Here is a tiny trained network, its code and every weight. The questions are about switching its units off for an input and a class, where a switched-off unit gives its printed mean instead of its output.

import numpy as np


def w(rows, s, z=0):
    codes = np.array(rows[::2]) - 128.0
    scale = np.full(codes.shape[1], s)
    scale[-1] = z or s
    return codes * scale


def f(y):
    return y / 2 * (1 + np.tanh(0.7978845608 * (y + 0.044715 * y**3)))


def log_softmax(a):
    a = a - a.max(-1, keepdims=True)
    return a - np.log(np.exp(a).sum(-1, keepdims=True))


def net(x, mask):
    res = np.array(x, float).reshape(1, 8) / 4 @ E
    y = f(res @ A[0][:, :-1].T + A[0][:, -1])
    res = res + np.where(mask, y, B[0][:, -1]) @ B[0][:, :-1]
    return log_softmax(res[-1] @ U[:, :-1].T + U[:, -1])


A, B = {}, {}
E = w([
[133,124,135,123,123],'x0',
[131,127,132,125,126],'x1',
[107,223,84,35,169],'x2',
[247,208,74,208,71],'x3',
[133,127,130,123,125],'x4',
[239,47,65,121,251],'x5',
[129,59,2,68,36],'x6',
[132,125,133,122,123],'x7',
],0.0067)
A[0] = w([
[118,85,63,130,130,22],'n0',
[173,190,183,141,156,108],'n1',
[147,155,221,140,176,41],'n2',
[92,155,150,125,58,49],'n3',
[83,168,171,141,60,59],'n4',
[126,254,67,46,172,181],'n5',
[133,170,213,139,192,38],'n6',
[27,82,200,68,161,77],'n7',
[99,31,131,103,218,112],'n8',
[159,37,190,189,62,170],'n9',
[181,106,96,103,191,84],'n10',
[229,192,124,155,67,89],'n11',
[212,105,109,124,170,120],'n12',
[156,109,119,114,169,149],'n13',
[91,163,164,114,74,76],'n14',
[113,92,46,93,61,17],'n15',
[126,102,140,209,122,225],'n16',
[73,165,141,133,48,59],'n17',
[178,84,115,100,177,3],'n18',
],0.0099,0.005)
B[0] = w([
[143,80,113,148,189,146],'n0',
[114,86,59,96,120,184],'n1',
[148,43,67,75,170,180],'n2',
[146,144,152,176,242,163],'n3',
[196,153,127,161,199,183],'n4',
[161,139,181,69,50,254],'n5',
[142,34,64,58,172,187],'n6',
[66,167,58,175,61,237],'n7',
[77,184,136,158,98,234],'n8',
[168,167,175,64,81,240],'n9',
[162,182,176,202,145,193],'n10',
[1,90,92,208,86,215],'n11',
[120,151,204,209,122,210],'n12',
[132,149,178,158,158,174],'n13',
[106,152,185,173,200,169],'n14',
[187,17,86,104,203,191],'n15',
[125,134,128,49,77,213],'n16',
[195,145,138,159,200,185],'n17',
[116,132,121,135,197,158],'n18',
],0.0097,0.0067)
U = w([
[140,160,211,188,191,9],'0',
[151,11,61,86,155,65],'1',
[133,151,147,118,80,254],'2',
[77,148,82,187,58,87],'3',
[158,156,193,74,62,192],'4',
],0.011,0.0063)

Each question gives the input, the list of numbers given to net, and the class t.
The units are the neurons (one row each of A and B). Each row of codes is followed by its name. A weight is (code - 128) times the scale printed after its matrix; where a second scale follows, it is the last column's (A, B and U).
mask holds one flag per neuron, in row order. A switched-off neuron (its flag False) gives its mean, the last column of its row in B, instead of its output. The means were averaged over made-up inputs and are rounded, as every weight is.
A unit's drop is (log p(t) with every unit on - log p(t) with that unit switched off) / (log p(t) with every unit on - log p(t) with every unit switched off).
The circuit of an input: a set's keep is (log p(t) with only the set's units on - log p(t) with every unit switched off) / (log p(t) with every unit on - log p(t) with every unit switched off). Starting from the 12 units with the biggest drops (on a tie, the unit counted first), units are removed one at a time, each time the one whose removal leaves the highest keep (on an exact tie, the one counted first), for as long as the keep stays at least 0.8.
circuit, biggest first: the units of the circuit, biggest drop first
unit that matters most: the unit with the biggest drop
top k neurons: the k neurons with the biggest drops, biggest first
drop of u: that unit's drop, to one decimal
input [6,-7,8,7,2,7,-8,-1], class 1: circuit, biggest first => n6
input [0,7,-3,-4,0,2,-8,-3], class 1: top 2 neurons => n6, n2
input [-7,7,-8,6,-2,-7,5,-2], class 4: top 3 neurons => n9, n16, n7
input [-3,-6,2,-3,8,8,8,2], class 0: circuit, biggest first => n10, n12
input [-1,3,-5,1,2,-3,-4,-7], class 4: circuit, biggest first => n9, n16
input [1,3,4,-7,7,5,5,-7], class 3: top 3 neurons => n8, n7, n9
input [4,-8,4,-3,8,-2,-4,-3], class 1: circuit, biggest first => n6, n12
input [4,-4,5,-7,4,-6,0,8], class 3: top 2 neurons => n7, n9
input [-1,4,6,-6,7,-1,-5,4], class 3: top 3 neurons => n7, n9, n15
input [7,-1,3,1,-5,-6,-8,8], class 1: circuit, biggest first => n6, n2
input [-1,-1,-6,-4,2,-7,3,2], class 0: circuit, biggest first => n3, n17
input [-5,-1,-6,4,3,0,1,-4], class 4: top 4 neurons => n9, n7, n16, n8
input [-2,-7,-1,-3,3,4,-5,-3], class 1: top 3 neurons => n6, n2, n5
input [6,6,7,-6,1,-7,8,0], class 1: unit that matters most => n15
input [5,-2,5,8,-6,4,4,0], class 3: top 2 neurons => n11, n9
input [-2,-6,7,-2,-8,4,-6,-1], class 4: top 2 neurons => n5, n15
input [0,6,-8,-4,3,0,2,-4], class 4: top 2 neurons => n9, n11
input [-3,-7,-7,3,8,6,-5,-7], class 4: top 2 neurons => n16, n9
input [2,-6,-8,-1,4,-7,6,-1], class 4: top 2 neurons => n9, n16
input [-2,-3,-5,-7,8,8,8,6], class 0: unit that matters most => n8
input [6,1,7,-5,-5,-8,-3,-4], class 0: top 2 neurons => n14, n3
input [-7,-7,-5,-8,-3,8,7,-2], class 0: top 2 neurons => n8, n10
input [-2,-3,3,3,-5,7,-8,-6], class 1: drop of n2 => 0.7
input [1,-5,-3,8,4,1,-5,-8], class 3: drop of n11 => 0.9
input [7,3,0,-8,-1,2,-7,0], class 3: drop of n15 => 0.3
input [-6,-1,5,-3,0,8,-1,-6], class 0: drop of n3 => 0.0
input [-2,-4,8,1,-2,0,1,-2], class 4: circuit, biggest first => n5
